[ 52 -27 -16  44 -24 -19  38 -25 -14  40 -25 -32  27]  q_637
[ 78 -46  69  37 -62  64   8 -69  59  12 -70  61  -2]  q_855
[ 43  -9 -42  36 -10 -43  39 -11 -36  37 -13 -33  27]  q_605
[-81  47  20 -25  48  -1 -24 -11 -36  37 -14 -10   6]  q_933
[ 50   9  47 -18  -2  37 -39 -17  34 -54 -12  39 -59]  q_741
rest: [-18  -2  37 -39]  [-17  34 -54 -12  39 -59]
rest: [ 50   9  47 -18]  [ -2  37 -39 -17  34 -54 -12  39 -59]
common q_605 q_855:   [37]
rest: [-11 -36  37 -13]  [-33  27]

[ -1  -7 -28   0  -9  -9 -14  -5] -> q_204
[-12   1  19 -39  14  -1   4  -8] -> q_2
[ -3 -15 -36  -8  11  27  10  25] -> q_14
[ -4 -14 -36  -7 -15 -33 -74  -3] -> q_244
q: [ -3 -15 -36  -8  11  27  10  25]  q_14
rest: [-14 -36]  [ -7 -15 -33 -74  -3]
common q_204 q_2:   [-1]

[ -1  15 -21 -18 -51  -7   6  11  -2 -10   4  -4  12   4  16   9   6  -9] = q_475
[ -9 -11   8  43  -9  -7   5  16  -7  17  -6   9  -4  -8  -8 -14   0 -18] = q_620
[  5  -4  -1  49  66  20   4 -24  -1  14   6  14 -10  -1  -6  -5   4 -14] = q_195
[  4   6 -10 -30 -25  22  -3  48  -2  -9   4  -4  24  -3   7  31   5  33] = q_689
[  2  15 -21 -18 -50  -2   1  22  -2  11 -19   8  18  -3  13 -10   1   6] = q_621
[  7  -4   5 -19  49  32   9  14  -3 -33  34  13  11   0   9  16   6  27] = q_719
rest: [ -2 -10   4  -4]  [12  4 16  9  6 -9]
q: [ -1  15 -21 -18 -51  -7   6  11  -2 -10   4  -4  12   4  16   9   6  -9]  q_475
rest: [-7  6]  [ 11  -2 -10   4  -4  12   4  16   9   6  -9]
rest: [ 15 -21 -18 -50]  [ -2   1  22  -2  11 -19   8  18  -3  13 -10   1   6]
q: [  4   6 -10 -30 -25  22  -3  48  -2  -9   4  -4  24  -3   7  31   5  33]  q_689
q: [  5  -4  -1  49  66  20   4 -24  -1  14   6  14 -10  -1  -6  -5   4 -14]  q_195

[ -9 -16   1  -3   0  19   0] : q_795
[ -9 -15   5 -18 -17   0  20] : q_589
[21  0  6  0  0 20  2] : q_206
[  0   1   2  -3   0 -10  20] : q_133
rest: [ -9 -16]  [ 1 -3  0 19  0]
rest: [ 2 -3  0]  [-10  20]
q: [ -9 -15   5 -18 -17   0  20]  q_589
common q_795 q_206:   [0]
rest: [0 6]  [ 0  0 20  2]
common q_206 q_795:   [0]
q: [21  0  6  0  0 20  2]  q_206

[-30  26  30 -14   1] -> q_862
[ 8 10 45 25 19] -> q_229
[-15 -38   9  16  64] -> q_399
[ 11  19 -13  31   0] -> q_395
[30 79 39  8 25] -> q_943
[-12  53 -30 -48  11] -> q_529
[-17  18 -22 -28  -7] -> q_889
[ 8 10 45 24 19] -> q_46
rest: [ 9 16]  [64]
common q_529 q_395:   [11]
common q_229 q_395:   [19]
rest: [-12  53 -30 -48]  [11]
rest: [26 30]  [-14   1]

[-3 23  8  2] : q_489
[-13 -10 -52  -8] : q_485
[-2 36 13 -9] : q_304
[-13 -11  33  84] : q_765
[ 23 -15 -52  36] : q_136
q: [-13 -11  33  84]  q_765
rest: [-10 -52]  [-8]
common q_136 q_485:   [-52]
rest: [-13 -10]  [-52  -8]
common q_136 q_304:   [36]
rest: [-2 36]  [13 -9]

[  7  17 -69   0   2   2] -> q_857
[ 14  16 -70   0   2  -9] -> q_331
[ 16   8 -69   0   3   2] -> q_287
rest: [-69   0   2]  [2]
q: [  7  17 -69   0   2   2]  q_857
rest: [ 17 -69   0   2]  [2]
q: [ 16   8 -69   0   3   2]  q_287

[ 11 -62 -12 -63 -63]  q_454
[ 22   4  -4 -22 -13]  q_440
[ 23   4  -5 -22 -13]  q_145
[-63 -14 -20  -5  16]  q_443
[ 17  12 -62 -63 -16]  q_871
[ -7  10 -24 -38 -15]  q_27
rest: [-12 -63]  [-63]
rest: [ 23   4  -5 -22]  [-13]
rest: [ 11 -62]  [-12 -63 -63]
common q_871 q_443:   [-63]
common q_443 q_454:   [-63]

[ 43 -12 -23 -74 -15 -11 -16  23 -23  29  17   0  -6   9  10   0 -46  37
  16  -9  13  11  -2  -4  10  27 -49 -11   1 -18  10   8   4 -45  15  30
   7  -5  -8  23 -45 -18 -35  22   0  55 -27 -20 -13  14  16  22 -12  21
  -6] = q_691
[ -8   6  -7  54  -6  11  25 -45  39   5 -28  -6   6  10  54  -1  28 -23
 -25  -3 -25  18  -2  12   9 -44   7   7 -22  39 -13 -26  17  41 -20 -31
  -8 -22  28  -6  33  12  60  -7  10 -30  42   9   3  -1  23   8  14 -19
 -20] = q_49
[ 43 -12 -23 -74 -15  -7 -16  23 -23  38  17   0  -6   9   2   0 -46  37
  16  -9  13  11  -2  -4  10  27 -49  -3 -29  28 -14 -26  24   0 -11  -6
  -1 -33  27  19  -9  -6  36  18  14  26  22 -17 -12  15  47  35   1   2
 -30] = q_59
q: [ -8   6  -7  54  -6  11  25 -45  39   5 -28  -6   6  10  54  -1  28 -23
 -25  -3 -25  18  -2  12   9 -44   7   7 -22  39 -13 -26  17  41 -20 -31
  -8 -22  28  -6  33  12  60  -7  10 -30  42   9   3  -1  23   8  14 -19
 -20]  q_49
q: [ 43 -12 -23 -74 -15  -7 -16  23 -23  38  17   0  -6   9   2   0 -46  37
  16  -9  13  11  -2  -4  10  27 -49  -3 -29  28 -14 -26  24   0 -11  -6
  -1 -33  27  19  -9  -6  36  18  14  26  22 -17 -12  15  47  35   1   2
 -30]  q_59
rest: [-13 -26]  [ 17  41 -20 -31  -8 -22  28  -6  33  12  60  -7  10 -30  42   9   3  -1
  23   8  14 -19 -20]
rest: [-49  -3 -29  28 -14]  [-26  24   0 -11  -6  -1 -33  27  19  -9  -6  36  18  14  26  22 -17 -12
  15  47  35   1   2 -30]

[-36  19  16 -34  -4] : q_222
[ -9  56   9 -71  58] : q_591
[-39 -28 -78  44  75] : q_872
[  8 -35  -6   4 -41] : q_696
[ -2  43  -3 -25  57] : q_977
[  2  31  15 -13  27] : q_385
[  3 -22  57  -1 -31] : q_154
common q_977 q_154:   [57]
q: [  2  31  15 -13  27]  q_385

[ -1  -3  -1   1   3  -4   2   1  12   5  -2   2  -4  21  17   0  -6 -34] = q_361
[ -2  -1  -1   1   1   1   7   0   8  -8  -3 -10   4   4   8  -2  27   8] = q_573
[  0   7   0  -4  30   9   5   0  -2 -17  -2   5  -8   8  -5  -2 -24 -19] = q_389
[ -2   8   0  -6  11   5   6   0  -2 -14  -1  -5  -3  -6   3  -1  -8  24] = q_812
[ -1 -22   0  11   5  -5   2  -2   5  13  -4   6   4   2   6   0  13   6] = q_567
[ -1  18  -2  -8  15  11   4   2  -3 -17  -2   3  -5  -3  -9  -4  -9   1] = q_936
[ -2 -13   1   7  -1  -2   7  -2  -6  -7  -4  -3   9 -21   2  -1  31  66] = q_524
[  0  -7  -1  11   5  -8   1   0   5   0  -2  -8  -2  12  12   0 -11 -17] = q_82
rest: [-3 -6  3]  [-1 -8 24]
q: [ -1 -22   0  11   5  -5   2  -2   5  13  -4   6   4   2   6   0  13   6]  q_567
q: [ -1  18  -2  -8  15  11   4   2  -3 -17  -2   3  -5  -3  -9  -4  -9   1]  q_936
rest: [ -3 -17  -2]  [ 3 -5 -3 -9 -4 -9  1]
rest: [ 0 11  5]  [-5  2 -2  5 13 -4  6  4  2  6  0 13  6]
rest: [ -4  -3   9 -21]  [ 2 -1 31 66]

[-46 -33  62  39] -> q_739
[-53   3   1  52] -> q_827
[-24   3  60 -52] -> q_324
[ 16   2   1 -10] -> q_814
[ 20   3 -24   1] -> q_271
common q_814 q_827:   [1]
common q_271 q_814:   [1]
common q_814 q_271:   [1]
rest: [2 1]  [-10]

[ 16 -11  54  58   7  41 -74] -> q_546
[ 16 -11  13  58 -22  -5  48] -> q_426
[ 18  11 -34  31   0  41  47] -> q_429
[-37  29  52 -15  53  -7  16] -> q_590
[-32 -12  13  58 -15  12  23] -> q_810
[ 18  11 -34 -64 -25 -10  -5] -> q_539
[ 16 -11  54  58 -22  -5  48] -> q_517
common q_426 q_539:   [-5]
rest: [-11  13  58]  [-22  -5  48]

[ -5 -41 -31 -20   2 -24  69 -45] -> q_349
[ 30  29  17  -5 -36  40  22   5] -> q_453
[ 27 -15 -41 -28 -12 -15  71 -61] -> q_766
[-39  -1 -25  -6 -36  40  17 -62] -> q_526
[ 21  38  19  56   5 -56  -7 -41] -> q_381
[-33  -2 -25 -55   5  -2   6  22] -> q_914
[-55 -37  -8 -37  23 -24  46   3] -> q_623
rest: [ -2 -25]  [-55   5  -2   6  22]
rest: [ -6 -36  40]  [ 17 -62]
rest: [-55 -37  -8 -37]  [ 23 -24  46   3]
common q_453 q_381:   [5]
rest: [ -2 -25 -55   5  -2]  [ 6 22]
rest: [-12 -15]  [ 71 -61]

[-11  -3   9   7   5   3  -9]  q_634
[ 18 -31 -30  -8   4 -17  38]  q_302
[  4 -51  -7   7  -2   5  11]  q_203
[-1  4  0  1 -3  1  3]  q_885
[-42 -27   3  13  10 -12 -38]  q_698
[-34  30  63  55 -15  20  -9]  q_541
[  9 -20  -8   3  -2   5  11]  q_78
rest: [ 13  10 -12]  [-38]
common q_203 q_885:   [4]
common q_203 q_302:   [4]
common q_634 q_541:   [-9]
common q_885 q_698:   [3]

[  0  21 -17   0] -> q_115
[-26   2  12  13] -> q_883
[-26   1  12   2] -> q_828
[ -8  20 -17 -23] -> q_469
[-16  13 -29 -59] -> q_339
[  7  15  25 -26] -> q_669
[  1 -14 -30  -5] -> q_292
[-10 -46 -27  -5] -> q_228
[  1 -11  60  32] -> q_753
[-26   2  12   2] -> q_473
[  1 -11   7  26] -> q_169
rest: [-10 -46]  [-27  -5]
common q_473 q_669:   [-26]
rest: [-11   7]  [26]

[  5 -13  -5  16  16  -8 -25   0  19 -41  13   9  36  29   0  35 -32  38
  18 -46   5  21  14]  q_96
[ -9  -2 -12   1 -34 -20  11  26  -8  32   8   2  42  12 -11   3  42  -5
  37 -36 -12 -25  11]  q_9
[ -9  -2 -12 -25 -34 -20  11  26  -8  32   8   2  39  22 -18  50  13 -17
  37 -40  -2 -19 -11]  q_41
[ -2  -7 -23  19  20  -8   2  19   8  41 -22  25  20  17  -9  61   7 -17
 -25  -9  -5  24 -22]  q_881
[ 15 -15  28 -32 -38  12 -26  33 -17 -12  26 -36   4  17  -8  19  29  28
  11 -13  28   0 -18]  q_565
[  6  20  38   2  -8  11 -22 -27  -6 -41  20 -34  -7  -1  23 -30  26  31
  28 -27   4 -20  11]  q_193
[  5 -20  27  -2  20   8  11  27 -26   9  -1 -34  22  14  15 -20  43  66
 -21   5  19  15  14]  q_403
rest: [20 -8]  [  2  19   8  41 -22  25  20  17  -9  61   7 -17 -25  -9  -5  24 -22]
q: [  6  20  38   2  -8  11 -22 -27  -6 -41  20 -34  -7  -1  23 -30  26  31
  28 -27   4 -20  11]  q_193

[ 5 -1  0  3  1  1  0] : q_919
[ 29 -13  30  43 -18 -24   2] : q_201
[ 1  2  9 -3 -6  2 -4] : q_561
[-12   9  -5  -7  -1   8  10] : q_459
[ 83   2  39  -3 -40   6  20] : q_468
[ 39  -3  19  -2  10 -13  19] : q_435
[  4  -2  19  -3 -15 -11   5] : q_52
[-4 -3  4  0 -1  3 -3] : q_86
[-30 -24   5   0 -21  31   6] : q_407
[-33  -2 -58 -32  29  50 -11] : q_570
[ 0 -1  1 -3  3  2 -4] : q_726
rest: [-12   9  -5  -7]  [-1  8 10]
rest: [19 -2]  [ 10 -13  19]
rest: [-2 19]  [ -3 -15 -11   5]
common q_726 q_201:   [2]

[ -1  -1   0  -2  -2   4   4   2  -2  -8  -6  -3   4   0 -15  -9  -3   3
  26  -3  -1   1  10  -1   5 -11  -8   1  -5  -7   4   5   9  -1   3  -7
   0   6  -9  -8 -15   2  -3 -10   2 -20]  q_747
[  3  -1 -13   0   7  -2  -9   3   0  15  10  -3   1   1  21  19   0  16
 -27   5  -3  -5 -20  -1  -7  13   3   1   6   2  -9  12   7  11   3   9
  -4  -9  21  23   8  -3   4  14   1  19]  q_653
[ 20  -2 -10  -2   0  -5  -3  -1   1  17  20  -1  -1 -10  33  25   1 -20
 -66  13  -4  -5  -2  -1  -3  19  23   2   9  13 -17 -32 -29   6   2  25
  -6 -25  16  22  24   8  16  35   2  33]  q_993
[-17  -1  13  -2  -1  10   8   4  -2  -6 -19  -4   3   6 -14 -14  -5  20
  26  -9  -3   7  14  -2   3 -17 -19   0  -6 -11   7  31  15  -3   2 -24
   2  10  -2  -3 -25   2 -13 -17   2 -12]  q_746
[ -6  -2  -6  -2   1  13  13   0  -3 -11   4  -2   6   0 -19 -18  -3  -9
  22  -9  -1  14  23  -1  -7 -16 -15   6  -8 -11   9  -2  -1  -2   5   5
   7   9 -13 -14  -6   0  -6 -18   3 -13]  q_202
[-17  -1  13  -2  -1  10   8   4  -2  -6 -19  -4   3   6 -14 -14  -5  20
  26  -9  -3   7  14  -2   3 -17   0   0  -6 -11   7  31  15  -3   3 -24
   2  10 -22  -1 -15   3  -4 -14   2 -17]  q_659
[-15   0  14  -2  -3  21  12   4  -2 -10 -21  -3   6   5 -22 -22  -5   7
  37 -11  -2   9  27  -2   6 -16 -25  -1  -7 -15  12  19  23  -4   4 -25
   3  14  -2 -11 -24   3 -12 -21   3 -13]  q_853
rest: [-15   3]  [ -4 -14   2 -17]
rest: [  7   9 -13]  [-14  -6   0  -6 -18   3 -13]
q: [ -6  -2  -6  -2   1  13  13   0  -3 -11   4  -2   6   0 -19 -18  -3  -9
  22  -9  -1  14  23  -1  -7 -16 -15   6  -8 -11   9  -2  -1  -2   5   5
   7   9 -13 -14  -6   0  -6 -18   3 -13]  q_202
q: [ -1  -1   0  -2  -2   4   4   2  -2  -8  -6  -3   4   0 -15  -9  -3   3
  26  -3  -1   1  10  -1   5 -11  -8   1  -5  -7   4   5   9  -1   3  -7
   0   6  -9  -8 -15   2  -3 -10   2 -20]  q_747
rest: [  3 -24]  [  2  10 -22  -1 -15   3  -4 -14   2 -17]
q: [-17  -1  13  -2  -1  10   8   4  -2  -6 -19  -4   3   6 -14 -14  -5  20
  26  -9  -3   7  14  -2   3 -17 -19   0  -6 -11   7  31  15  -3   2 -24
   2  10  -2  -3 -25   2 -13 -17   2 -12]  q_746

[ 6  9  0  7  6 -5 -6 -1] = q_370
[  8   1 -30  59 -20  27 -48   8] = q_428
[ -5 -34 -29   6  25 -76  56 -11] = q_916
[ -5 -34 -28 -11  12 -37  34   1] = q_740
[ -5 -24  -9 -22 -27  -2  51 -45] = q_44
[ 6  9  1  7  6 -1 -1 -4] = q_230
[ 19 -11 -12   2 -12  -8  28 -37] = q_635
[ 26 -45 -36 -19 -29  -7  57 -41] = q_190
[ 2  4 -1 -3  2 -2  1 -2] = q_970
rest: [ -5 -34 -28]  [-11  12 -37  34   1]
rest: [-27  -2  51]  [-45]
rest: [6 9 0 7 6]  [-5 -6 -1]
common q_916 q_190:   [-29]
common q_230 q_916:   [6]
rest: [-1 -1]  [-4]

[-22  24  33 -39   0 -14 -24 -50 -22 -25  32  34  24  -6  22   7  -4 -31
  16  20  15  37  28 -26 -14   0 -29  15 -12 -15 -32  69 -16 -11  -8  16
  18   7 -29 -20  -1 -18  28 -16   9 -49  25 -27   0 -15   7  22  17 -27
 -22 -21   5  21  -3 -24  57 -58  -1   4]  q_682
[  5  12  20  -3  -9   7   9  -5  11 -50  26   3  -8 -44  34   1   4  -8
  29 -18   4  -7 -31 -25 -23  17  11 -14 -51 -16 -19  21  10  26 -37 -13
 -14  -8   4 -40 -14  45   5  -7 -12 -20 -27  -5  11  -7 -26 -35  72 -16
  28 -10  -4 -31 -14   5  -1 -13 -14   4]  q_172
[-52  -1  15  -6   3  20  13  -8 -45 -10 -17  -1   5  -6  36   5 -15 -24
  17  20  15  37   5  -7 -27  -4   9 -22  23  13  42  15  17 -41 -33 -22
  63  20  -3   4  31   1  57   8  -9  -1 -22  15 -46 -54   5  -8 -17  13
   9  31 -20 -12  18  35 -10 -10 -10 -18]  q_238
q: [-52  -1  15  -6   3  20  13  -8 -45 -10 -17  -1   5  -6  36   5 -15 -24
  17  20  15  37   5  -7 -27  -4   9 -22  23  13  42  15  17 -41 -33 -22
  63  20  -3   4  31   1  57   8  -9  -1 -22  15 -46 -54   5  -8 -17  13
   9  31 -20 -12  18  35 -10 -10 -10 -18]  q_238
rest: [17 20 15 37]  [  5  -7 -27  -4   9 -22  23  13  42  15  17 -41 -33 -22  63  20  -3   4
  31   1  57   8  -9  -1 -22  15 -46 -54   5  -8 -17  13   9  31 -20 -12
  18  35 -10 -10 -10 -18]
q: [  5  12  20  -3  -9   7   9  -5  11 -50  26   3  -8 -44  34   1   4  -8
  29 -18   4  -7 -31 -25 -23  17  11 -14 -51 -16 -19  21  10  26 -37 -13
 -14  -8   4 -40 -14  45   5  -7 -12 -20 -27  -5  11  -7 -26 -35  72 -16
  28 -10  -4 -31 -14   5  -1 -13 -14   4]  q_172

[ 23 -77  23  55 -10] = q_817
[ 22 -85  11  28  -9] = q_845
[-20 -85  26  25  -6] = q_495
[ 12 -71  18  22  -2] = q_840
[ 12 -72  18  16  -1] = q_108
rest: [-85  11  28]  [-9]
common q_840 q_845:   [22]
rest: [ 12 -71  18]  [22 -2]
rest: [-20 -85  26  25]  [-6]

[-11 -18   1   9  -2   4   5 -73  14   5   0 -12 -12  -3 -15  -3  53  -5
 -21] -> q_672
[ -4 -18   1 -26  -2   4   4 -11   0   5   0  12   2  -3 -15  -3   1   2
 -21] -> q_868
[ -3 -18   1   9  -2   4   8  15   0   5   0  11   2  -3 -15  -2   1  -5
  -9] -> q_785
[  2  -2   1   9  -2   0   4  15   0   5   0  18   2  -3 -15  -3  12  -5
 -21] -> q_346
[-12 -18   1  62  -2   4  16  60   0   5   3  11   2  -3 -15  -3   1  -4
 -21] -> q_263
[-12 -18   1   9  -2   4   4  15   0   5 -19  11   2  -5 -15  -3   1  -5
 -31] -> q_932
[-12 -18   1  11  -2   4   4  15   0   5   0  11   2  -3 -15   1   3  -5
 -18] -> q_749
q: [-11 -18   1   9  -2   4   5 -73  14   5   0 -12 -12  -3 -15  -3  53  -5
 -21]  q_672
q: [-12 -18   1   9  -2   4   4  15   0   5 -19  11   2  -5 -15  -3   1  -5
 -31]  q_932
rest: [  4 -11   0]  [  5   0  12   2  -3 -15  -3   1   2 -21]
rest: [ 1 62]  [ -2   4  16  60   0   5   3  11   2  -3 -15  -3   1  -4 -21]
q: [ -4 -18   1 -26  -2   4   4 -11   0   5   0  12   2  -3 -15  -3   1   2
 -21]  q_868
rest: [ 5  0 18  2 -3]  [-15  -3  12  -5 -21]

